Here is a tiny trained network, its code and every weight. The questions are about switching its units off for an input and a class, where a switched-off unit gives its printed mean instead of its output.

import numpy as np


def w(rows, s, z=0):
    codes = np.array(rows[::2]) - 128.0
    scale = np.full(codes.shape[1], s)
    scale[-1] = z or s
    return codes * scale


def norm(h):
    return h / np.sqrt((h * h).mean(-1, keepdims=True) + 1e-5)


def f(y):
    return y / 2 * (1 + np.tanh(0.7978845608 * (y + 0.044715 * y**3)))


def log_softmax(a):
    a = a - a.max(-1, keepdims=True)
    return a - np.log(np.exp(a).sum(-1, keepdims=True))


def net(x, mask):
    res = np.array(x, float).reshape(1, 8) / 4 @ E
    u = 0
    for l in range(3):
        y = f(norm(res) @ A[l][:, :-1].T + A[l][:, -1])
        res = res + np.where(mask[u : u + 9], y, B[l][:, -1]) @ B[l][:, :-1]
        u += 9
    return log_softmax(norm(res)[-1] @ U[:, :-1].T + U[:, -1])


A, B = {}, {}
E = w([
[145,217,177,106,190,162,97,137,166,162,96],'x0',
[179,73,93,121,213,140,147,143,151,136,168],'x1',
[127,127,130,128,129,127,127,128,130,127,125],'x2',
[146,154,135,70,115,224,190,238,67,2,92],'x3',
[184,74,237,211,84,151,163,196,148,194,129],'x4',
[196,119,97,38,95,14,94,202,100,175,60],'x5',
[132,100,174,69,143,134,232,48,87,175,59],'x6',
[218,131,55,198,96,198,80,86,60,156,68],'x7',
],0.0042)
A[0] = w([
[216,133,137,153,164,140,169,144,153,116,139,82],'L0N1',
[93,23,47,150,35,109,180,124,116,112,164,129],'L0N2',
[43,120,176,55,128,83,163,163,199,121,184,3],'L0N3',
[52,217,170,146,2,116,96,87,101,109,88,90],'L0N4',
[195,135,107,70,105,32,111,178,92,146,74,18],'L0N5',
[117,101,123,149,136,101,92,46,175,182,157,87],'L0N6',
[98,140,143,87,115,106,149,147,181,136,164,27],'L0N7',
[200,70,212,184,104,142,162,175,167,165,138,78],'L0N8',
[223,48,50,84,252,163,154,120,196,124,202,110],'L0N9',
],0.0053,0.005)
B[0] = w([
[79,144,134,119,104,131,98,113,77,150,119,136],'L0N1',
[183,140,238,78,182,114,64,116,73,86,151,254],'L0N2',
[145,95,173,115,199,80,140,170,177,88,115,183],'L0N3',
[100,110,116,183,255,91,136,212,38,168,99,241],'L0N4',
[158,158,121,89,109,70,148,173,143,149,128,241],'L0N5',
[96,176,151,70,46,129,141,158,71,136,164,202],'L0N6',
[136,150,128,147,150,109,150,126,150,98,132,92],'L0N7',
[57,112,156,132,55,124,92,157,148,118,39,250],'L0N8',
[59,200,151,173,129,79,126,171,34,145,74,253],'L0N9',
],0.0073,0.0019)
A[1] = w([
[187,98,34,181,106,145,121,132,65,177,130,27],'L1N1',
[147,102,175,59,163,165,219,74,105,188,74,73],'L1N2',
[114,213,83,100,129,97,129,61,137,62,107,5],'L1N3',
[132,132,82,109,116,190,173,198,115,90,104,53],'L1N4',
[122,168,119,163,129,114,77,190,128,118,192,101],'L1N5',
[215,106,71,185,134,173,140,98,93,151,131,31],'L1N6',
[136,254,174,101,169,185,87,148,190,185,71,84],'L1N7',
[152,134,106,149,139,166,19,216,179,116,191,135],'L1N8',
[162,109,131,96,156,200,169,188,117,76,128,61],'L1N9',
],0.0063,0.0027)
B[1] = w([
[109,181,189,101,173,131,128,119,187,128,86,186],'L1N1',
[102,125,70,205,65,3,159,103,101,21,112,247],'L1N2',
[131,1,116,124,104,149,111,171,140,133,110,151],'L1N3',
[47,188,145,122,58,107,103,110,122,192,167,189],'L1N4',
[134,111,138,111,144,89,218,73,86,137,79,210],'L1N5',
[133,186,173,102,152,108,97,128,185,97,111,153],'L1N6',
[177,29,179,114,108,97,88,119,36,66,194,253],'L1N7',
[105,86,134,123,71,39,250,36,86,100,47,241],'L1N8',
[62,209,167,66,50,101,108,119,99,149,180,193],'L1N9',
],0.0069,0.0028)
A[2] = w([
[83,152,36,56,186,109,83,96,112,97,114,170],'L2N1',
[107,97,177,172,134,163,109,81,93,56,196,149],'L2N2',
[216,104,120,63,100,100,160,143,147,125,168,130],'L2N3',
[80,147,179,105,136,43,143,165,62,135,79,252],'L2N4',
[81,86,50,62,182,138,111,87,111,103,138,116],'L2N5',
[99,120,106,160,123,62,101,60,190,254,182,72],'L2N6',
[47,140,139,223,158,218,188,66,150,105,179,114],'L2N7',
[148,71,161,154,165,66,92,49,118,182,149,111],'L2N8',
[189,191,116,149,88,173,73,71,88,123,47,170],'L2N9',
],0.0064,0.0033)
B[2] = w([
[141,83,254,208,48,142,159,165,153,170,101,159],'L2N1',
[211,123,85,66,117,111,88,113,142,188,105,156],'L2N2',
[194,163,117,161,130,158,105,86,144,159,143,140],'L2N3',
[138,130,53,167,184,227,86,67,173,152,161,251],'L2N4',
[146,92,208,202,60,181,121,180,151,180,87,140],'L2N5',
[99,204,111,68,78,207,202,218,72,47,119,135],'L2N6',
[235,160,32,74,132,30,83,207,157,212,66,146],'L2N7',
[106,181,124,75,98,199,150,178,85,36,135,153],'L2N8',
[43,84,171,79,215,79,204,171,239,86,254,165],'L2N9',
],0.0063,0.014)
U = w([
[68,238,123,43,39,184,152,163,70,108,174,122],'0',
[250,159,50,76,111,63,101,163,156,210,94,114],'1',
[105,33,202,189,41,162,122,169,157,170,69,109],'2',
[99,136,174,87,213,95,168,134,233,81,172,119],'3',
[112,116,74,175,106,49,193,33,85,66,86,102],'4',
[75,157,86,175,219,160,95,168,47,180,110,107],'5',
[217,72,171,76,140,137,49,93,42,79,195,97],'6',
[142,123,81,130,118,192,107,72,182,154,160,255],'7',
],0.011,0.0097)

Each question gives the input, the list of numbers given to net, and the class t.
The units are the neurons (one row each of A and B). Each row of codes is followed by its name. A weight is (code - 128) times the scale printed after its matrix; where a second scale follows, it is the last column's (A, B and U).
mask holds one flag per neuron, layer by layer. A switched-off neuron (its flag False) gives its mean, the last column of its row in B, instead of its output. The means were averaged over made-up inputs and are rounded, as every weight is.
A unit's drop is (log p(t) with every unit on - log p(t) with that unit switched off) / (log p(t) with every unit on - log p(t) with every unit switched off).
The circuit of an input: a set's keep is (log p(t) with only the set's units on - log p(t) with every unit switched off) / (log p(t) with every unit on - log p(t) with every unit switched off). Starting from the 12 units with the biggest drops (on a tie, the unit counted first), units are removed one at a time, each time the one whose removal leaves the highest keep (on an exact tie, the one counted first), for as long as the keep stays at least 0.8.
circuit, biggest first: the units of the circuit, biggest drop first
unit that matters most: the unit with the biggest drop
k most important neurons: the k neurons with the biggest drops, biggest first
top k neurons in layer l: the k neurons of layer l with the biggest drops, biggest first
input [1,-5,1,-4,-4,6,8,2], class 4: unit that matters most : L1N2
input [7,-5,5,4,-7,5,7,2], class 2: top 2 neurons in layer 2 : (L2N1, L2N5)
input [7,-6,0,-8,6,-5,4,3], class 0: circuit, biggest first : (L2N6, L2N8)
input [6,-5,5,-6,5,6,7,-2], class 4: top 2 neurons in layer 0 : (L0N2, L0N1)
input [1,8,-8,-6,-3,-6,0,8], class 3: 2 most important neurons : (L2N9, L0N4)
input [3,5,8,7,8,-4,7,-7], class 2: 3 most important neurons : (L0N8, L2N9, L2N8)
input [-7,0,-7,-5,-8,5,-8,6], class 2: 2 most important neurons : (L2N1, L2N5)
input [-5,5,4,4,7,-7,8,7], class 4: top 2 neurons in layer 2 : (L2N4, L2N1)
input [1,-8,6,4,0,4,3,-6], class 5: circuit, biggest first : (L0N4, L2N4)
input [-8,5,-4,-2,6,2,-3,7], class 6: 3 most important neurons : (L0N2, L2N1, L2N8)
input [-2,-8,6,5,4,6,-3,-7], class 5: circuit, biggest first : (L0N4, L2N4, L2N1)
input [-4,-6,-2,2,3,-8,2,-8], class 1: circuit, biggest first : (L2N7, L2N2, L2N9)
input [7,-1,-2,-4,-7,-1,8,3], class 4: 3 most important neurons : (L1N2, L1N7, L0N2)
input [8,7,7,-7,-7,5,-1,-6], class 6: top 2 neurons in layer 2 : (L2N9, L2N8)
input [1,8,-1,0,1,-6,-1,-2], class 5: circuit, biggest first : (L0N9)
input [-6,4,-4,-1,-6,-3,6,3], class 2: 3 most important neurons : (L2N5, L2N1, L1N7)
input [-5,2,1,3,-7,3,0,7], class 2: 3 most important neurons : (L2N1, L2N5, L1N3)
input [-6,-8,5,6,-8,-7,7,-1], class 2: top 2 neurons in layer 0 : (L0N9, L0N6)
input [8,1,7,-8,-4,5,1,4], class 0: circuit, biggest first : (L2N6, L2N8)
input [2,-6,0,-3,-3,3,-3,1], class 5: circuit, biggest first : (L0N4)
input [6,7,2,-1,-8,-7,2,1], class 2: 3 most important neurons : (L2N5, L2N1, L1N3)
